Below are the code and all the weights of a small trained network. Each question names an input and a class and asks about switching units off, where a switched-off unit gives its printed mean instead of its output.

import numpy as np


def w(rows, s, z=0):
    codes = np.array(rows[::2]) - 128.0
    scale = np.full(codes.shape[1], s)
    scale[-1] = z or s
    return codes * scale


def f(y):
    return np.maximum(y, 0)


def log_softmax(a):
    a = a - a.max(-1, keepdims=True)
    return a - np.log(np.exp(a).sum(-1, keepdims=True))


def net(x, mask):
    res = np.array(x, float).reshape(1, 7) / 4 @ E
    y = f(res @ A[0][:, :-1].T + A[0][:, -1])
    res = res + np.where(mask, y, B[0][:, -1]) @ B[0][:, :-1]
    return log_softmax(res[-1] @ U[:, :-1].T + U[:, -1])


A, B = {}, {}
E = w([
[166,154,124,162,56,143,152],'x0',
[129,77,80,156,163,116,188],'x1',
[132,122,182,154,116,107,147],'x2',
[67,173,95,106,121,114,207],'x3',
[141,135,167,168,71,204,181],'x4',
[137,160,115,7,107,154,85],'x5',
[163,204,115,184,176,115,122],'x6',
],0.014)
A[0] = w([
[110,197,20,127,159,96,155,162],'n1',
[133,122,138,74,47,100,102,108],'n2',
[151,168,172,75,85,114,97,157],'n3',
[48,134,117,126,105,119,128,164],'n4',
[146,42,108,116,134,197,160,100],'n5',
[126,115,200,116,132,65,104,69],'n6',
[162,124,89,79,114,116,92,134],'n7',
[153,138,141,177,119,122,65,106],'n8',
[100,86,245,163,96,147,101,252],'n9',
[97,75,93,88,164,36,106,41],'n10',
[119,58,80,106,146,35,103,128],'n11',
[166,67,130,201,139,96,198,223],'n12',
[144,137,119,185,90,93,185,102],'n13',
[141,170,147,197,114,110,101,183],'n14',
[144,149,82,131,152,117,153,191],'n15',
[104,92,135,145,164,90,108,57],'n16',
[192,107,134,160,115,132,69,252],'n17',
[125,106,39,108,159,169,138,66],'n18',
[155,150,135,74,10,184,172,165],'n19',
[92,172,145,106,153,150,155,59],'n20',
],0.013,0.0039)
B[0] = w([
[250,195,154,206,159,109,128,227],'n1',
[118,114,92,47,131,130,145,194],'n2',
[150,97,102,120,114,130,160,209],'n3',
[172,145,106,146,139,138,113,170],'n4',
[124,77,174,160,151,165,103,188],'n5',
[119,111,70,141,121,125,134,165],'n6',
[139,100,149,90,78,69,151,197],'n7',
[165,95,81,146,110,130,109,183],'n8',
[143,187,124,225,175,133,138,220],'n9',
[121,129,61,147,178,167,108,208],'n10',
[148,85,110,70,210,216,149,209],'n11',
[134,202,171,129,122,112,205,244],'n12',
[144,170,133,110,133,104,146,204],'n13',
[177,125,141,128,111,99,74,201],'n14',
[170,141,155,172,113,90,133,179],'n15',
[82,152,70,117,158,158,183,165],'n16',
[168,100,135,151,154,153,44,212],'n17',
[176,157,178,174,84,172,100,181],'n18',
[173,130,88,73,149,161,160,248],'n19',
[175,160,124,167,152,125,125,164],'n20',
],0.011,0.016)
U = w([
[162,104,123,174,111,124,51,237],'0',
[133,194,135,150,81,8,162,172],'1',
[47,116,66,172,141,110,113,25],'2',
[57,89,183,165,127,152,149,125],'3',
[144,138,102,142,143,165,165,158],'4',
[101,49,85,53,104,127,128,2],'5',
],0.013,0.0032)

Each question gives the input, the list of numbers given to net, and the class t.
The units are the neurons (one row each of A and B). Each row of codes is followed by its name. A weight is (code - 128) times the scale printed after its matrix; where a second scale follows, it is the last column's (A, B and U).
mask holds one flag per neuron, in row order. A switched-off neuron (its flag False) gives its mean, the last column of its row in B, instead of its output. The means were averaged over made-up inputs and are rounded, as every weight is.
A unit's drop is (log p(t) with every unit on - log p(t) with that unit switched off) / (log p(t) with every unit on - log p(t) with every unit switched off).
The circuit of an input: a set's keep is (log p(t) with only the set's units on - log p(t) with every unit switched off) / (log p(t) with every unit on - log p(t) with every unit switched off). Starting from the 12 units with the biggest drops (on a tie, the unit counted first), units are removed one at a time, each time the one whose removal leaves the highest keep (on an exact tie, the one counted first), for as long as the keep stays at least 0.8.
circuit, biggest first: the units of the circuit, biggest drop first
unit that matters most: the unit with the biggest drop
top k neurons: the k neurons with the biggest drops, biggest first
drop when u is switched off: that unit's drop, to one decimal
input [-2,7,5,-6,4,6,-3], class 0: unit that matters most -> n5
input [-7,2,2,-4,6,-6,5], class 1: circuit, biggest first -> [n12; n11]
input [7,3,-4,0,-5,-5,-1], class 1: top 2 neurons -> [n12; n19]
input [-7,3,-8,-3,1,2,5], class 0: circuit, biggest first -> [n12; n19]
input [-4,6,8,-1,6,7,6], class 1: top 2 neurons -> [n11; n10]
input [-8,-3,-7,-2,-8,-2,5], class 4: top 2 neurons -> [n11; n16]
input [-5,8,4,1,4,-4,-5], class 3: circuit, biggest first -> [n5; n19]
input [-8,5,8,-7,-8,0,7], class 4: top 2 neurons -> [n11; n16]
input [1,-7,3,1,-4,6,5], class 5: top 2 neurons -> [n12; n9]
input [1,-8,-1,-1,4,-7,6], class 0: top 4 neurons -> [n17; n8; n14; n7]
input [-7,3,5,-3,-7,2,-2], class 5: top 3 neurons -> [n11; n1; n9]
input [4,6,6,-5,4,1,3], class 1: top 2 neurons -> [n12; n11]
input [1,1,-5,3,2,2,5], class 1: top 2 neurons -> [n11; n17]
input [3,1,5,-5,7,-7,7], class 1: circuit, biggest first -> [n12]
input [-7,6,-7,-8,-6,-1,-2], class 4: top 2 neurons -> [n11; n18]
input [0,-1,-8,-2,-1,-7,1], class 0: drop when n19 is switched off -> 0.5
input [-7,2,-4,-5,-6,-6,-1], class 4: drop when n11 is switched off -> 1.3
input [3,1,-1,-7,8,-2,6], class 0: drop when n17 is switched off -> 0.4
input [-1,-8,-3,6,-2,1,-7], class 5: drop when n2 is switched off -> 0.0
input [3,-8,7,-8,-6,7,-3], class 5: circuit, biggest first -> [n2]
